Each row is followed by its class.
[-11  -3  -4  -6 -42   3  26   1 -60  -3  32   2  40  22  -7 -27  25  19
 -47 -20 -18 -70 -43   5 -23 -11 -23  45  15 -34  52 -11 -15  25 -65]	dupu
[-20  31  13  21   7  19  -9 -11  -4 -17 -16 -28  26 -14  -2  -2 -25  17
  -4 -31 -13 -40   6 -10 -10   3  -1  11  37 -11  55 -55  10   5  20]	ran
[-11  16  36   8   6 -37  -5 -11  23  26  19   4 -21 -15  22  -8 -15  34
 -24 -63 -45 -46 -39  13   2 -19 -15  17  35  19  19 -38  -8   7 -98]	gil
[  1 -19 -27  42   5  30 -29   5   1  28 -67  -4  37 -27  13  -8  -8  13
   1 -12  -1 -19   1 -58 -22 -17   8  40  15  -4  17 -20  18   4   2]	kef
[-24   2  11   0   2  41  12  10 -30  12 -26 -13  50  13  -4 -14   0  36
  -5  -2 -46 -13 -10 -55   9 -26 -11  56   9  20  34  17  20  15  -1]	Fab
[ -6  12  37  -7   3  12 -13  10  35 -38 -26 -59 -44  12 -21  21   2  27
  13  -7   4  11   4 -63  16  -2  37  35   9  47  37 -10  27  29   7]	Busa
[  2  -2  16 -33 -14  25  37  -7 -37 -61   2 -36  19  76 -54  15   3  22
 -31  -9  29 -16   5 -47 -41   1  -8  49   3  11  27  -5  16  38  13]	Busa
[ -6  41  30 -26 -25  29  37  -6 -73 -44   1  -7  54  53 -63 -22  25  23
 -25  22 -25   2 -37 -52 -38   2 -29  36  -2   0  20  17  25  24  13]	nub
[  0   0 -34 -24 -13  20   0  -4 -41 -40 -24   4  -8  53 -62 -23  46  50
 -18  36  19 -14 -12 -28 -28 -35  56  49   2  38  16  45 -33  22  -4]	dupu
[ -4 -17  41 -11 -24 -49 -15   1  17 -25  -2 -15 -29 -21  28 -10  -3  18
 -17 -26 -36 -82 -38  -5  16 -17   1  66  34  19  78 -43   7  24 -97]	gil
[-19  -6  32   2   2  15 -42   7 -15 -44 -65 -27  -3 -13 -28  -6   3  32
   3 -11 -23  -8  -9 -57  20 -22  35  64  23  51  28 -14  21   4  -5]	Busa
[ 20  24   7  11   6  -3   8 -11 -22  -8 -35  -2  68  33 -12 -43   1  41
 -28  16 -36 -85 -44 -26 -36  -7 -12  75 -21  22  25   0 -11   7 -10]	nub
[ -2 -24 -16  11  19  13 -30  22  34 -19 -70  -7  10 -35  10  12 -17   7
  27  65   1 -23  19 -80  23  -5  38  44  -6  26  32  14  32  25  24]	dupu
[-16  32  11   0   8   7   0 -14   5 -13 -34 -30  -5  25  -9  12  -9  51
 -24 -20 -16  -8 -23 -29 -14 -27  22  15   5  41   1 -29   4   3  19]	nub
[-13  13  14   5  -4  52  -3 -10 -47  13  -7 -47  28  22  10 -11  14  31
  22  -9  -1  -7   1 -58   6 -16  28  67  58   3  83  30  37  31   1]	gil
[ 26   8  19   2 -41  25  -4 -33 -67 -51  25  39  23 114 -70  25  26   2
 -15 -19  40  24   7   2  -9  32  -8  21 -14 -33  19  22  35  -2  36]	nepit
[ -3   4  -9 -23   4  26  14   2 -32   1 -33 -39  38  33 -17   8   7  42
  -5  27  16 -32 -18 -52 -40 -20   5  45  15  32  44  14   7  17  -1]	geb
[-16   9  42 -19  12 -14  -1  16  24 -27 -41  -2  11 -19   8  13 -33   5
 -25  31 -26 -28 -13 -41   2  -7 -13  15 -19  52 -28 -13  11  15  13]	nepit
[-40   4  12  -8  -8  54  18  12 -18  13 -40  -1  55 -10  -1  14 -40  -7
 -28  29  18  49  40 -23   0 -41  -3  -7 -15   2 -37   5  27 -15  64]	kib
[ 49   9 -18 -21  33  -3  19 -59   4 -27  -2 -23 -58  32 -54  -6  47  46
  22 -16  11  -6  -7 -36  -9  -1  33  47  17  38  46  35  16  25  -3]	nepit
[  9  18  63 -17  -4 -36 -17 -15   1 -23  -2 -23  -1  15   6  10  -3  38
 -36 -24  -4 -70 -52  -9  -6  25  -2  57  11  34  54 -23  28  13 -28]	ran
[ -5  -8   4   7  -6  21 -28  27  36 -17 -33 -73 -22 -31  13 -12  24  25
  32   1  -8   1   2 -61  22 -42  40  61  38  40  41  -1  18   2   9]	Ledo
[-25  38  29 -29  18  32  49 -25 -66 -29  -8 -42  21   6 -15 -15  18  42
   1 -21 -16 -17 -33 -20 -44  -7  -8  49  35   5  35  -9  -6   7 -25]	Fab
[-25  -1 -23   4 -29  10  16  -2 -19 -16 -14 -13  27 -29  -6 -14   8   9
 -13 -24 -18 -48 -16 -14 -26 -11  -5  26  23  -8  50 -20 -10  11 -35]	geb
[-15  18  15 -22 -18 -20  19  -7 -14   5  -9 -25 -27 -39  -6 -15  24  14
 -22 -17 -46 -42 -51   1  -1 -29  15  43  19  26  34 -15 -18  29 -84]	Fab
[  3  40  51  27  -6 -41  14 -30  32 -11  20   5  18  40   4  -9 -45  20
 -16 -60 -21 -83 -34  19 -13  24  -7  16  27  12  58 -59  -6  10 -52]	Ledo
[ 13  17   6   9 -27 -28   5 -24   1 -15   8 -16  -6 -10 -15 -31  20  13
  -1 -54 -40 -63 -29   2 -16  -7  -6  64  45   1  70 -30  -9  24 -82]	Fis
[-32  22  53  13   8  40  -5  22 -27  26 -21 -29  47  -3  26 -23 -35   5
 -12  -5 -23 -23   2 -11  32 -22 -15   7  -3  -2  17 -34   6   1  15]	kef
[-16  18   6   5 -32  33  55 -15 -37  14  -3 -18  85   1  -1 -16 -30 -23
 -46   6  26 -36  -4  -2 -47  19   5  34  10 -25  29 -14   4  30   6]	kib
[-11 -21  -9  -1  -6  -8  -8  33   0  20   1 -21  26 -34  30 -13  -9  -5
 -24  15 -27 -37  -4  -3  14 -21 -13  49  13 -13  24  -1   1  22 -43]	nub
[-14  20   4 -15  -6  -3  38  12 -14  -1  -4  -2  37  17 -28 -20   5  24
 -43  27 -34 -24 -40 -32 -22 -39  -6  25 -11  33 -34  24  -4   4  -2]	Ledo
[ -7  -8 -12 -10 -21  16  12 -10 -20 -24  15 -27 -11  -5  -6 -19  31 -10
  44  -3   5   3   6  -5 -14 -34  10  47  69 -16  59  11  -9   6 -57]	nepit
[-35  -9  20 -27  -8 -24  11  18 -28  10 -10   8  20 -50   2 -34  -7   5
 -60 -27 -55 -24 -41  -4 -10 -33 -36  38  27  28 -19   9 -13  15 -90]	kef
[ -8  18  57   5 -24  21 -19  13  -5 -24 -23 -36  19  42  -7   7   3  44
 -46 -17  -3 -21 -12 -52   6  -1   9  47 -11  37  26 -23  28  23  42]	tuk
[ 14 -17   0 -26  -1  22 -19  26 -51 -56 -23 -30   9  51 -26 -24  41  28
  39  35 -20   4   4 -61  -5 -14   2  90  28  29  68  59  -2  28 -10]	Fab
[-43   7  26 -13 -35  34  16  50 -42 -37 -21 -36  63  -1  12   1 -22 -14
 -13  56 -21  -3   5 -44  -7 -18  -7  55  13  -7  29   4   7  28   9]	kib
[-21  -8 -37  20  -9  20  27  -9 -29  27  17  37  47   5   0 -16   0   1
  11   8 -22 -19 -14 -17 -26 -25  -6  14  31 -39  16  15  -1  15 -34]	ran
[-51   2  -8   0  -2  18 -15  21  -9   3   1 -22   6 -51  12 -24   9  30
  -4 -37 -58 -13 -19 -30   7 -43  -3  17  61  23  20  -4 -13  17 -34]	ran
[ 19  -6  16 -19  -7   9  -1  15 -32  -5  -9  -6  39  57  -6 -10  19  39
 -19  45   3 -31 -13 -57 -13  16  -8  69 -24  24  33  52  26  28  37]	Fis
[-17  27  20 -36 -30  24  53 -24 -50 -24   7 -23  34  27 -21 -17  16  11
 -15   3   0  13 -13 -10 -35 -21 -13  52  17  -6  34  36  17   9 -19]	nub
[-17  -2  53 -12 -40 -25   1  19  19 -19 -13  -4   3 -49   1  13 -11 -21
 -28 -22 -32  -4 -13 -13  -2  -7 -32  46  14   3  10 -30  19  22 -87]	tuk
[-27   0  18 -30 -12  12  15  20 -39   1   3 -19  43  12 -17  -6   4  29
 -59  16 -12 -30 -24 -41 -21 -30 -19  46   6  27 -11  19  14  24  -4]	Busa
[-19 -12  23 -17 -38  10   0  44  10 -44 -38 -30  21  -1 -17   7   0 -10
   3  41 -16 -19 -15 -74   4 -35  10  54   7  33  24   2  20  27 -19]	Ledo
[ 14 -35   1 -14  29 -47 -39   2 -15 -34   4   5 -24  -2  23 -22   8  38
   1   7   8 -38   1  -6  -9  15  -3  43  44  11  47   3   6  -3   4]	Fis
[ 15  12  27   5  26 -46 -17 -11  18  -8  -4   6 -17   6  10 -13   2  56
 -21 -24 -38 -40 -38  -5 -10  14  -2  55  10  40  10   0   1  -4 -46]	gil
[-20   0   6  14 -55  13  29   8   1 -13 -21  -1  49 -14 -13  -2   4  -2
 -28  22 -17 -84 -44 -25 -17 -24  17  63 -20 -11  14 -55   2  19 -34]	Ledo
[-43  38  30   8 -32  50 -15  11   5  -4   1 -63   2 -37  12   6   3  -2
  12 -27 -10   1   9 -39  47 -15  29  10  38   7  54 -15  27  38  11]	dupu
[ 22   9  53 -28  12 -30  27 -32  16 -35   7 -33 -19  33 -14  15 -16  33
 -19 -54   4 -42 -22 -10 -11  15 -17  41  14  31  47 -34  25  17 -37]	Ledo
[-11  10  24 -34  39  28  -7  10 -54 -66 -23 -46  40  57   3   0  -3  63
  17  32  -2 -38  -3 -41 -29  -2  -9  64  23  39  34   9  -8  -7  38]	gil
[-31   2  -2 -25  -1  47  35  14 -49  14 -12 -38  39  10 -11  -8   9  34
 -20  18   3  -4  -4 -43 -26  -9   5  42  18   3  36  20   8  19  13]	Fis
[ -5  14  22  -4  -7  25   3 -24  -2 -27  -5 -15  21  29 -26   5   6  31
  22 -21   7   6  10 -48  -9  -5  -2  53  36  19  42  14  47   1  11]	Fis
[ 11  -4   2  -7   2  20 -16  -5  -5 -19 -42 -41 -21  26 -16  18   3  34
  15   9  23  10  10 -42  -7 -28  38  40  23  28  51 -19  12  14  12]	kib
[-11   9  37   9  -5 -44  10 -18  14  14  23 -12 -37  -9  24   7 -34  13
 -37 -55 -19 -26 -27  32  15  -1  10  -3  35  -1  40 -71   1  15 -58]	kib
[-22  25   2 -17 -15  23  27 -23 -31 -13  -5 -43  37  28 -17   8   6  44
 -18   6   2 -53 -16  -6 -34 -17  17  53  29  16  57 -29 -11  13   0]	tuk
[  9   4 -24 -22  21  -1  26 -39 -36 -22 -42  22  32  -9 -32 -24  10  31
  -1  10  -2   2 -15 -17 -54  16  -4  17   1  27   0  43   1 -30  35]	Ledo
[  0  -1  24  -5  -7 -38 -14  -5 -13 -36   2  -3  -4   0   4  -2  -7   8
 -31  -2 -10 -72 -17   4  -1  -6   4  57  28   3  40 -35   7  28 -36]	Fab
[  3  -9   4 -11  17 -31 -24  13   0 -18 -23 -16 -19  -9   3 -22  13  43
 -12  -5 -31 -28 -13 -21   1 -25   1  59  24  36  30  16  -4  -4 -29]	Fis
[-18   7 -28  12  -2  59  18 -24 -22 -14  -3 -30  45  -4 -10  -3  -7  -3
  32  -7   0 -33  32 -37   0 -12  -2  11  44 -23  67 -24  17  19  45]	nepit
[ 11  22  39 -40  22   0  29  -1 -18 -51  -6 -31  11  61 -31   5  18  57
 -10   0 -23   8 -27 -50 -33   4 -38  62  -5  46  11  36  23  -5  -1]	Fab
[ -7  12  11   5  46   4   6   1  21  23 -28 -64   6   6  32   0 -18  56
  11   7 -19 -35 -23 -37 -13  -9  24  48  17  51  22 -16  -7   2   0]	Busa
[ 10  -6 -40  -3  -5  31  20   1   4  -2 -11 -45 -11  27 -23 -16  39  34
   6  21   1 -18  -8 -48 -20 -28  36  39  12  26  35   8 -17  25  15]	nepit
[ 14  -3 -17  24 -32  -5  10  -2  11  29 -22  -6  51 -37  -1  -8  -9 -49
 -15   9  -5  -2 -17 -11 -19  13 -12  18   0 -27   2 -10  30  -2 -18]	nub
[ -1  19  19   1 -13   2  -3 -10 -14 -28  -4  -7 -18  16 -34 -29  26  30
 -15 -34 -28  -2 -18 -31   2 -12   9  51  19  22  33  20  10  26 -33]	kef
[ 21  -5 -14  -9  15 -33   4  -7 -15 -20 -10  -2   4  15 -30 -32  18  54
 -37 -47 -38 -33 -46 -23 -52 -16 -29  31  26  43 -15 -16 -24  -3 -29]	Ledo
[  7  14  23   5  29 -29   2 -27  24 -19 -15 -19 -37 -26 -14 -12  -9  30
  -9 -73 -11 -22 -19 -11 -10  -3   4   6  40  24  31 -35   7  -7 -40]	Ledo
[-20  52  32  -6 -12  34  14 -18 -36 -67   8 -31  25  91 -36  13  -3  46
   5  13  -2   4   7 -30   0  13  21  32   8  28  37   0  23  22  80]	geb
[-16  25  32  -1  -6  18 -12  11 -24 -15 -16 -37  56  31  -4 -13  -4  31
   2   1 -39 -45 -15 -35  15 -10  -2  80  22  33  55  16  14   9  -4]	Fis
[-10  12  40 -12   1 -17  -2  -5 -20 -46  -9  -5   3  31  -5 -23   0  42
 -24 -11 -23 -59 -32 -26 -13   0  10  60  22  43  38 -11  -7  33 -22]	Fab
[ -7  27  -9 -13 -31  34  14 -12 -40 -29 -43 -32  36   3 -47 -36  36  32
 -14  -1  -4 -50 -44 -57 -60 -40  17  47  28  36  28 -20 -23  25 -24]	dupu
[ 11  -4  -8 -10 -31 -23   8  -2 -36 -24   1   9   9  57 -45 -10  18  34
 -29 -20 -30 -29 -42 -19 -39 -18  -9  42  26  20  27 -14 -15  21 -45]	Ledo
[ -7  15  31 -27   6 -50  17   3  29  17 -10  -4  10 -13  17  -2 -26  14
 -46  20 -43 -40 -40  -8  -3 -32 -18  32  -3  49  -8  18  12   7 -40]	ran
[ 15   0  20 -16 -13 -12   0   7   0  -3 -11 -17 -17 -42 -24 -47  35 -13
  -8  -1 -17 -16 -31 -34   0  -9  -1  20  18  28  29  26   2  17 -48]	nepit
[-19  50  28   3 -47 -32  13   6   6  54  20  -6  37 -17 -15 -31   0   3
 -71 -17 -53 -66 -72 -18 -27 -46 -22   5  21  40 -13 -10  -7  32 -72]	Busa
[ -6 -11  19 -29  -1 -40  -9   7 -32 -59   9 -14  -4  37  -8  -6   2  36
 -22 -18 -17 -38 -31 -17 -21 -13 -10  47  55  33  37  -1  -4  10 -34]	Ledo
[-27   1  28 -17 -14  50  22  32 -45  -7   0 -58  40  25  -6 -12   2  12
  -2 -16 -34  17  -4 -60  26 -32 -17  37  28  11  43  23  26  22   8]	Ledo
[ 13   7  14 -28   1 -11  -1  24 -18 -12  -2 -17  17  33 -26 -22  25  44
 -42  52 -28 -36 -32 -27 -13  -7 -13  53 -15  47   4  18  -9  11  14]	nepit
[  8 -25  16  -1   7 -24 -26  20   9  -2 -16  -9   5  -9   6 -16 -13  27
 -38 -10 -28 -38 -14 -28  13 -31  -9  52  17  37  11 -20   7  21 -34]	kib
[-10  -8  13 -25 -12  28  13  19 -26 -39 -16 -31  31  35 -25 -23  24  51
   3  -1 -45  12 -15 -55  -7 -12 -26  68   4  50  26  24   8   9   2]	geb
[-28  -5 -25   1  -7  -6  23  21   0  19 -33   4  35 -36  -1 -40  -3  13
 -50  10 -37 -69 -44 -41 -37 -45   9  28  12  22  14  15 -26  23 -53]	ran
[ 10  22   6  20  16 -19   8 -33 -28  13  -9  28  13  38  -7 -37   7  40
   3  -3 -48 -49 -50 -28 -10 -13  20  42  21  30  27  13  -5  26 -33]	Fab
[-28  10  17  24   6  31 -23  -6 -30  14  -8 -39 -16 -43  15  -1  13  10
  57 -30 -31  34  -8 -32  27 -17  23  25  67 -14  43 -20  26   3 -29]	Busa
